Here is a tiny trained network, its code and every weight. The questions are about switching its units off for an input and a class, where a switched-off unit gives its printed mean instead of its output.

import numpy as np


def w(rows, s, z=0):
    codes = np.array(rows[::2]) - 128.0
    scale = np.full(codes.shape[1], s)
    scale[-1] = z or s
    return codes * scale


def norm(h):
    return h / np.sqrt((h * h).mean(-1, keepdims=True) + 1e-5)


def f(y):
    return np.maximum(y, 0)


def log_softmax(a):
    a = a - a.max(-1, keepdims=True)
    return a - np.log(np.exp(a).sum(-1, keepdims=True))


def net(x, mask):
    res = np.array(x, float).reshape(1, 4) / 4 @ E
    u = 0
    for l in range(4):
        y = f(norm(res) @ A[l][:, :-1].T + A[l][:, -1])
        res = res + np.where(mask[u : u + 3], y, B[l][:, -1]) @ B[l][:, :-1]
        u += 3
    return log_softmax(norm(res)[-1] @ U[:, :-1].T + U[:, -1])


A, B = {}, {}
E = w([
[97,141,7,85,158,151,149,186,126,201,116],'x0',
[161,178,62,231,126,79,128,75,119,161,155],'x1',
[161,88,89,168,95,201,139,167,131,170,108],'x2',
[54,30,72,100,118,203,143,112,195,190,204],'x3',
],0.011)
A[0] = w([
[96,108,213,50,202,55,97,76,121,69,154,2],'0.n0',
[180,254,197,202,180,61,89,143,78,29,113,111],'0.n1',
[204,166,86,194,36,201,87,148,129,147,105,97],'0.n2',
],0.0073,0.0036)
B[0] = w([
[57,70,49,222,134,98,163,193,157,160,130,195],'0.n0',
[152,185,151,116,122,120,140,7,35,135,94,254],'0.n1',
[181,129,128,70,179,39,164,133,145,157,214,183],'0.n2',
],0.013,0.0099)
A[1] = w([
[17,23,200,167,73,104,138,30,183,98,231,238],'1.n0',
[82,112,75,161,120,114,97,81,254,235,251,165],'1.n1',
[136,113,45,158,135,52,176,171,157,188,121,255],'1.n2',
],0.0085,0.00057)
B[1] = w([
[129,72,8,139,194,128,182,160,128,101,174,215],'1.n0',
[173,79,134,128,194,89,127,110,130,121,217,246],'1.n1',
[135,105,129,160,87,135,129,169,143,188,182,198],'1.n2',
],0.017,0.014)
A[2] = w([
[173,168,169,194,48,245,28,47,141,141,45,2],'2.n0',
[147,184,108,156,96,112,94,29,123,162,68,70],'2.n1',
[95,98,195,108,124,150,65,78,95,134,51,120],'2.n2',
],0.011,0.0079)
B[2] = w([
[176,215,29,58,109,1,132,97,55,191,154,157],'2.n0',
[144,181,95,103,105,49,143,95,44,45,109,254],'2.n1',
[102,99,105,84,112,115,165,95,138,121,148,196],'2.n2',
],0.017,0.006)
A[3] = w([
[181,170,131,236,23,74,102,142,121,14,158,2],'3.n0',
[6,137,72,126,127,31,222,177,130,154,171,118],'3.n1',
[103,254,68,154,153,5,142,195,48,143,96,161],'3.n2',
],0.0075,0.0079)
B[3] = w([
[165,144,143,149,135,186,58,102,22,2,147,141],'3.n0',
[36,100,75,156,160,129,47,187,233,18,68,250],'3.n1',
[151,101,138,218,183,126,170,9,118,76,241,255],'3.n2',
],0.0094)
U = w([
[233,251,216,132,164,47,163,16,25,95,109,254],'0',
[32,186,116,80,100,114,66,149,178,90,74,33],'1',
[170,50,44,177,201,130,163,105,165,155,240,228],'2',
[90,148,137,46,50,189,106,146,161,98,3,4],'3',
[139,172,105,100,6,188,63,195,162,222,105,5],'4',
],0.013,0.0071)

Each question gives the input, the list of numbers given to net, and the class t.
The units are the neurons (one row each of A and B). Each row of codes is followed by its name. A weight is (code - 128) times the scale printed after its matrix; where a second scale follows, it is the last column's (A, B and U).
mask holds one flag per neuron, layer by layer. A switched-off neuron (its flag False) gives its mean, the last column of its row in B, instead of its output. The means were averaged over made-up inputs and are rounded, as every weight is.
A unit's drop is (log p(t) with every unit on - log p(t) with that unit switched off) / (log p(t) with every unit on - log p(t) with every unit switched off).
The circuit of an input: a set's keep is (log p(t) with only the set's units on - log p(t) with every unit switched off) / (log p(t) with every unit on - log p(t) with every unit switched off). Starting from all 12 units, units are removed one at a time, each time the one whose removal leaves the highest keep (on an exact tie, the one counted first), for as long as the keep stays at least 0.8.
circuit, biggest first: the units of the circuit, biggest drop first
k most important neurons: the k neurons with the biggest drops, biggest first
top k neurons in layer l: the k neurons of layer l with the biggest drops, biggest first
drop of u: that unit's drop, to one decimal
input [6,8,-2,-3], class 0: 3 most important neurons => [1.n0 0.n0 1.n1]
input [6,-8,1,-7], class 0: circuit, biggest first => [1.n0]
input [4,-8,1,-6], class 0: top 2 neurons in layer 1 => [1.n0 1.n2]
input [2,-8,5,-4], class 3: 3 most important neurons => [1.n1 0.n1 1.n0]
input [4,-5,4,0], class 4: 2 most important neurons => [1.n1 3.n2]
input [4,2,-7,-1], class 0: 2 most important neurons => [0.n1 1.n0]
input [3,2,6,-5], class 0: 4 most important neurons => [1.n0 0.n0 0.n1 1.n1]
input [6,-6,8,-3], class 4: top 2 neurons in layer 2 => [2.n1 2.n0]
input [8,-8,6,-3], class 4: top 2 neurons in layer 1 => [1.n1 1.n0]
input [5,-4,5,-1], class 4: drop of 3.n2 => 0.4
input [3,7,-5,-1], class 0: drop of 0.n0 => 0.0
